Below is a small trained network, with its code and all its weights. Each question gives an input and a class and asks what happens when units are switched off, that is, made to give their printed mean instead of their output.

import numpy as np


def w(rows, s, z=0):
    codes = np.array(rows[::2]) - 128.0
    scale = np.full(codes.shape[1], s)
    scale[-1] = z or s
    return codes * scale


def norm(h):
    return h / np.sqrt((h * h).mean(-1, keepdims=True) + 1e-5)


def f(y):
    return np.maximum(y, 0)


def log_softmax(a):
    a = a - a.max(-1, keepdims=True)
    return a - np.log(np.exp(a).sum(-1, keepdims=True))


def net(x, mask):
    res = np.array(x, float).reshape(1, 7) / 4 @ E
    u = 0
    for l in range(4):
        y = f(norm(res) @ A[l][:, :-1].T + A[l][:, -1])
        res = res + np.where(mask[u : u + 10], y, B[l][:, -1]) @ B[l][:, :-1]
        u += 10
    return log_softmax(norm(res)[-1] @ U[:, :-1].T + U[:, -1])


A, B = {}, {}
E = w([
[125,237,171,206,249,166,158],'x0',
[128,126,130,128,128,126,131],'x1',
[53,119,173,2,235,116,13],'x2',
[137,82,14,230,168,206,13],'x3',
[35,147,113,167,110,82,138],'x4',
[175,149,56,124,202,19,150],'x5',
[101,205,19,34,99,208,161],'x6',
],0.0036)
A[0] = w([
[54,158,87,169,93,70,144,95],'0.n1',
[94,157,84,115,136,133,147,80],'0.n2',
[174,115,125,161,116,104,152,127],'0.n3',
[136,95,76,111,68,45,78,50],'0.n4',
[1,178,114,176,97,63,105,4],'0.n5',
[164,131,39,130,168,38,163,8],'0.n6',
[198,203,129,137,144,132,112,64],'0.n7',
[127,123,95,179,129,116,80,39],'0.n8',
[155,102,94,99,199,75,150,95],'0.n9',
[176,109,99,101,91,114,136,109],'0.n10',
],0.0079,0.0034)
B[0] = w([
[222,127,130,83,157,155,137,231],'0.n1',
[130,140,76,87,139,149,142,179],'0.n2',
[194,97,137,99,152,85,108,232],'0.n3',
[55,23,130,81,130,179,177,250],'0.n4',
[254,128,207,82,171,204,104,202],'0.n5',
[89,193,190,202,31,202,80,244],'0.n6',
[98,63,143,73,159,194,180,185],'0.n7',
[114,81,61,151,128,104,90,200],'0.n8',
[136,145,194,139,81,178,85,235],'0.n9',
[117,105,128,71,171,193,182,214],'0.n10',
],0.0089,0.0027)
A[1] = w([
[109,213,138,208,233,141,173,76],'1.n1',
[183,83,132,68,155,182,115,118],'1.n2',
[165,133,59,209,81,133,255,91],'1.n3',
[73,137,145,97,200,128,85,65],'1.n4',
[134,94,155,159,141,30,103,26],'1.n5',
[49,177,195,189,17,192,77,91],'1.n6',
[93,146,57,144,134,183,101,104],'1.n7',
[118,185,137,79,99,125,182,141],'1.n8',
[94,134,115,81,164,143,110,27],'1.n9',
[54,180,127,88,142,90,49,6],'1.n10',
],0.0089,0.0019)
B[1] = w([
[100,44,68,104,19,191,217,176],'1.n1',
[111,214,160,192,116,192,116,254],'1.n2',
[204,97,171,2,147,121,2,199],'1.n3',
[216,60,127,115,109,98,133,181],'1.n4',
[64,98,247,187,171,123,73,150],'1.n5',
[192,145,86,174,14,88,161,191],'1.n6',
[86,128,90,149,151,34,135,183],'1.n7',
[83,144,117,163,153,50,129,189],'1.n8',
[159,113,153,81,96,140,69,162],'1.n9',
[236,112,116,57,82,125,98,156],'1.n10',
],0.01,0.0069)
A[2] = w([
[72,129,187,136,78,147,59,137],'2.n1',
[139,208,198,159,190,232,109,2],'2.n2',
[108,189,208,99,147,35,212,78],'2.n3',
[110,80,162,189,163,101,154,20],'2.n4',
[92,117,50,167,179,113,71,5],'2.n5',
[104,243,2,44,138,100,115,178],'2.n6',
[81,62,128,102,128,183,192,47],'2.n7',
[178,203,143,186,53,102,127,5],'2.n8',
[173,120,114,139,171,152,215,76],'2.n9',
[147,118,45,207,155,165,88,127],'2.n10',
],0.0088,0.00074)
B[2] = w([
[163,148,104,143,108,133,197,253],'2.n1',
[177,132,32,166,227,177,125,236],'2.n2',
[125,120,4,96,158,54,129,202],'2.n3',
[88,136,179,162,163,110,152,160],'2.n4',
[116,117,67,93,104,59,130,163],'2.n5',
[131,62,230,234,161,106,160,217],'2.n6',
[65,134,116,115,141,167,146,194],'2.n7',
[154,185,114,168,90,140,119,252],'2.n8',
[78,163,106,111,128,154,100,155],'2.n9',
[134,186,114,56,158,60,200,214],'2.n10',
],0.012,0.0047)
A[3] = w([
[86,194,104,84,192,10,106,166],'3.n1',
[74,67,82,148,44,190,129,145],'3.n2',
[111,91,123,137,148,142,88,80],'3.n3',
[76,94,180,254,126,128,127,44],'3.n4',
[132,130,96,186,45,167,132,61],'3.n5',
[55,75,119,89,77,181,184,87],'3.n6',
[115,94,201,185,159,113,101,100],'3.n7',
[159,97,167,51,125,154,12,7],'3.n8',
[140,82,117,132,124,150,37,119],'3.n9',
[103,162,75,91,145,96,88,46],'3.n10',
],0.0086,0.0011)
B[3] = w([
[110,39,1,136,57,102,124,230],'3.n1',
[78,171,125,67,136,140,170,227],'3.n2',
[126,175,175,85,137,114,152,145],'3.n3',
[116,89,189,218,151,72,168,195],'3.n4',
[71,226,179,115,140,69,91,252],'3.n5',
[39,133,128,79,135,220,139,226],'3.n6',
[66,125,150,181,150,187,174,185],'3.n7',
[202,54,180,129,67,193,55,235],'3.n8',
[155,123,187,50,77,107,180,191],'3.n9',
[124,124,152,110,195,62,148,168],'3.n10',
],0.0098,0.004)
U = w([
[224,74,205,39,81,167,47,135],'0',
[2,152,127,34,129,208,177,122],'1',
[150,250,130,169,46,76,139,120],'2',
[104,54,33,96,123,9,135,135],'3',
[183,176,107,146,214,182,123,173],'4',
[96,63,219,220,196,106,158,114],'5',
[139,142,120,137,122,149,138,219],'6',
[61,138,146,130,146,94,19,3],'7',
],0.0082,0.0061)

Each question gives the input, the list of numbers given to net, and the class t.
The units are the neurons (one row each of A and B). Each row of codes is followed by its name. A weight is (code - 128) times the scale printed after its matrix; where a second scale follows, it is the last column's (A, B and U).
mask holds one flag per neuron, layer by layer. A switched-off neuron (its flag False) gives its mean, the last column of its row in B, instead of its output. The means were averaged over made-up inputs and are rounded, as every weight is.
A unit's drop is (log p(t) with every unit on - log p(t) with that unit switched off) / (log p(t) with every unit on - log p(t) with every unit switched off).
The circuit of an input: a set's keep is (log p(t) with only the set's units on - log p(t) with every unit switched off) / (log p(t) with every unit on - log p(t) with every unit switched off). Starting from the 12 units with the biggest drops (on a tie, the unit counted first), units are removed one at a time, each time the one whose removal leaves the highest keep (on an exact tie, the one counted first), for as long as the keep stays at least 0.8.
circuit, biggest first: the units of the circuit, biggest drop first
most important unit: the unit with the biggest drop
k most important neurons: the k neurons with the biggest drops, biggest first
k most important neurons of layer l: the k neurons of layer l with the biggest drops, biggest first
input [2,-8,-1,8,-8,5,6], class 3: 2 most important neurons of layer 0 : 0.n5; 0.n1
input [-8,8,-7,-3,0,5,-6], class 1: most important unit : 0.n4
input [-7,-7,3,0,-4,-5,-8], class 5: circuit, biggest first : 3.n4; 1.n3
input [-4,6,3,7,8,-4,2], class 4: 3 most important neurons : 0.n5; 1.n2; 2.n2
input [1,-6,-6,-8,-5,0,2], class 3: circuit, biggest first : 1.n8; 2.n3
input [-4,-5,-5,2,-5,-7,-7], class 2: 2 most important neurons of layer 3 : 3.n5; 3.n8
input [-2,7,-3,-7,-7,-2,2], class 3: 3 most important neurons : 2.n3; 1.n8; 0.n5
input [8,1,-4,-5,2,6,8], class 1: 2 most important neurons of layer 0 : 0.n7; 0.n8
input [2,4,3,5,5,-5,7], class 5: circuit, biggest first : 2.n6; 1.n7
input [5,-5,5,-3,4,-5,1], class 0: 3 most important neurons : 1.n4; 1.n10; 0.n6
input [-1,3,2,3,-8,-2,3], class 4: circuit, biggest first : 2.n2; 1.n2
input [6,2,5,6,-5,-2,-8], class 5: circuit, biggest first : 0.n1; 3.n4
input [2,7,6,1,8,4,-1], class 4: circuit, biggest first : 0.n5; 2.n2
input [1,7,8,4,-8,1,7], class 0: 2 most important neurons : 1.n4; 1.n10
input [2,-5,-8,-2,2,4,6], class 0: circuit, biggest first : 1.n3
input [-6,8,2,-8,5,-3,0], class 3: 2 most important neurons of layer 1 : 1.n8; 1.n1
input [8,8,5,0,-2,2,-1], class 1: 2 most important neurons : 1.n1; 1.n3
input [6,1,-4,8,5,6,6], class 3: circuit, biggest first : 1.n7; 2.n5
input [-7,-7,5,-2,-6,-6,-8], class 5: circuit, biggest first : 1.n3; 3.n4; 1.n2
input [5,-6,-6,-6,-4,6,6], class 0: circuit, biggest first : 1.n3
input [0,4,1,5,3,5,-4], class 2: 3 most important neurons : 0.n6; 1.n6; 0.n9
input [7,1,1,-4,-7,2,-2], class 1: 3 most important neurons of layer 0 : 0.n5; 0.n1; 0.n4
input [2,5,2,-8,8,-7,-7], class 3: 2 most important neurons : 2.n3; 0.n6
input [4,-6,-2,-5,7,4,-3], class 4: 4 most important neurons : 0.n5; 0.n1; 2.n2; 1.n6
input [6,0,2,5,-8,-8,8], class 2: circuit, biggest first : 0.n1; 1.n6
input [-6,-4,-3,-5,6,-7,8], class 5: 3 most important neurons : 2.n6; 1.n8; 0.n6
input [-1,1,0,-5,1,-5,6], class 5: 2 most important neurons of layer 1 : 1.n5; 1.n4
input [-4,-6,-1,7,-4,5,3], class 3: most important unit : 1.n7
input [-4,-2,3,8,-4,-8,-3], class 2: 2 most important neurons of layer 2 : 2.n8; 2.n3
